Here is a tiny trained network, its code and every weight. The questions are about switching its units off for an input and a class, where a switched-off unit gives its printed mean instead of its output.

import numpy as np


def w(rows, s, z=0):
    codes = np.array(rows[::2]) - 128.0
    scale = np.full(codes.shape[1], s)
    scale[-1] = z or s
    return codes * scale


def f(y):
    return y / 2 * (1 + np.tanh(0.7978845608 * (y + 0.044715 * y**3)))


def log_softmax(a):
    a = a - a.max(-1, keepdims=True)
    return a - np.log(np.exp(a).sum(-1, keepdims=True))


def net(x, mask):
    res = np.array(x, float).reshape(1, 6) / 4 @ E
    y = f(res @ A[0][:, :-1].T + A[0][:, -1])
    res = res + np.where(mask, y, B[0][:, -1]) @ B[0][:, :-1]
    return log_softmax(res[-1] @ U[:, :-1].T + U[:, -1])


A, B = {}, {}
E = w([
[136,127,48,87,172,252,54,176,76,130,82,231],'x0',
[119,179,131,124,89,133,179,1,129,183,204,160],'x1',
[125,94,93,171,188,96,145,130,144,160,109,6],'x2',
[113,13,155,108,90,96,113,143,108,52,206,167],'x3',
[200,119,91,196,132,112,61,143,148,141,137,194],'x4',
[72,117,126,93,185,141,135,157,35,104,93,110],'x5',
],0.0047)
A[0] = w([
[57,104,133,42,135,161,114,159,79,83,115,152,162],'neuron 1',
[125,106,168,158,156,70,136,191,145,88,78,63,183],'neuron 2',
[96,170,187,127,87,93,255,61,151,153,151,95,188],'neuron 3',
[165,171,95,145,147,155,106,133,142,168,96,141,144],'neuron 4',
[113,85,133,98,130,131,106,152,87,49,134,153,252],'neuron 5',
[93,140,113,65,165,184,106,166,84,110,67,145,126],'neuron 6',
[103,159,110,77,173,183,110,162,86,126,54,139,125],'neuron 7',
[180,159,140,114,62,158,88,110,151,126,153,210,171],'neuron 8',
[134,179,90,138,176,164,112,141,118,172,74,125,108],'neuron 9',
],0.0068,0.0037)
B[0] = w([
[82,194,183,86,79,120,168,106,75,91,179,120,195],'neuron 1',
[153,126,166,156,41,76,95,184,156,60,145,167,199],'neuron 2',
[54,215,234,60,53,144,187,93,52,81,222,106,253],'neuron 3',
[165,179,101,155,144,149,101,137,122,152,93,131,160],'neuron 4',
[116,151,186,127,50,86,125,148,106,59,179,169,216],'neuron 5',
[105,236,132,98,136,167,159,80,68,147,131,93,189],'neuron 6',
[113,253,120,104,151,182,157,63,74,160,121,74,188],'neuron 7',
[178,127,139,185,80,77,65,195,150,86,128,204,202],'neuron 8',
[148,215,92,137,166,180,122,102,109,174,91,97,164],'neuron 9',
],0.0072,0.0055)
U = w([
[101,2,67,132,241,112,144,70,129,160,136,143,2],'0',
[183,93,136,193,88,78,38,218,164,85,129,183,215],'1',
[160,149,24,149,234,170,117,92,123,221,48,106,112],'2',
[144,59,87,128,156,135,154,137,222,156,88,72,2],'3',
[7,157,185,36,103,136,247,74,82,112,183,107,150],'4',
],0.0081,0.0041)

Each question gives the input, the list of numbers given to net, and the class t.
The units are the neurons (one row each of A and B). Each row of codes is followed by its name. A weight is (code - 128) times the scale printed after its matrix; where a second scale follows, it is the last column's (A, B and U).
mask holds one flag per neuron, in row order. A switched-off neuron (its flag False) gives its mean, the last column of its row in B, instead of its output. The means were averaged over made-up inputs and are rounded, as every weight is.
A unit's drop is (log p(t) with every unit on - log p(t) with that unit switched off) / (log p(t) with every unit on - log p(t) with every unit switched off).
The circuit of an input: a set's keep is (log p(t) with only the set's units on - log p(t) with every unit switched off) / (log p(t) with every unit on - log p(t) with every unit switched off). Starting from all 9 units, units are removed one at a time, each time the one whose removal leaves the highest keep (on an exact tie, the one counted first), for as long as the keep stays at least 0.8.
units of the circuit, in order: the units of the circuit, biggest drop first
most important unit: the unit with the biggest drop
top k neurons: the k neurons with the biggest drops, biggest first
drop when u is switched off: that unit's drop, to one decimal
input [1,-8,-4,-5,2,-1], class 2: units of the circuit, in order	[neuron 3; neuron 7; neuron 9]
input [8,7,-6,0,-3,-6], class 1: most important unit	neuron 8
input [7,3,7,6,5,3], class 0: top 3 neurons	[neuron 3; neuron 2; neuron 8]
input [0,8,-1,-4,7,5], class 2: units of the circuit, in order	[neuron 5; neuron 1; neuron 3]
input [5,2,4,1,0,-1], class 2: units of the circuit, in order	[neuron 3; neuron 2]
input [6,-7,3,1,1,1], class 4: top 4 neurons	[neuron 1; neuron 5; neuron 6; neuron 7]
input [7,6,-8,-5,3,2], class 2: units of the circuit, in order	[neuron 3; neuron 9]
input [-1,-7,7,-2,-2,4], class 1: top 2 neurons	[neuron 2; neuron 3]
input [8,-3,1,2,4,2], class 4: top 4 neurons	[neuron 1; neuron 5; neuron 6; neuron 7]
input [6,-7,-2,-3,6,7], class 4: top 3 neurons	[neuron 1; neuron 5; neuron 6]
input [8,6,-8,5,-6,-7], class 1: top 2 neurons	[neuron 8; neuron 3]
input [-1,-2,3,1,4,7], class 1: top 2 neurons	[neuron 3; neuron 2]
input [-1,0,-6,3,0,-2], class 1: drop when neuron 8 is switched off	0.1
input [-8,-8,-2,1,-4,-3], class 1: units of the circuit, in order	[neuron 2]
input [-3,-5,-6,-1,2,2], class 1: drop when neuron 3 is switched off	0.6
input [7,7,-4,8,0,-5], class 1: drop when neuron 8 is switched off	0.1
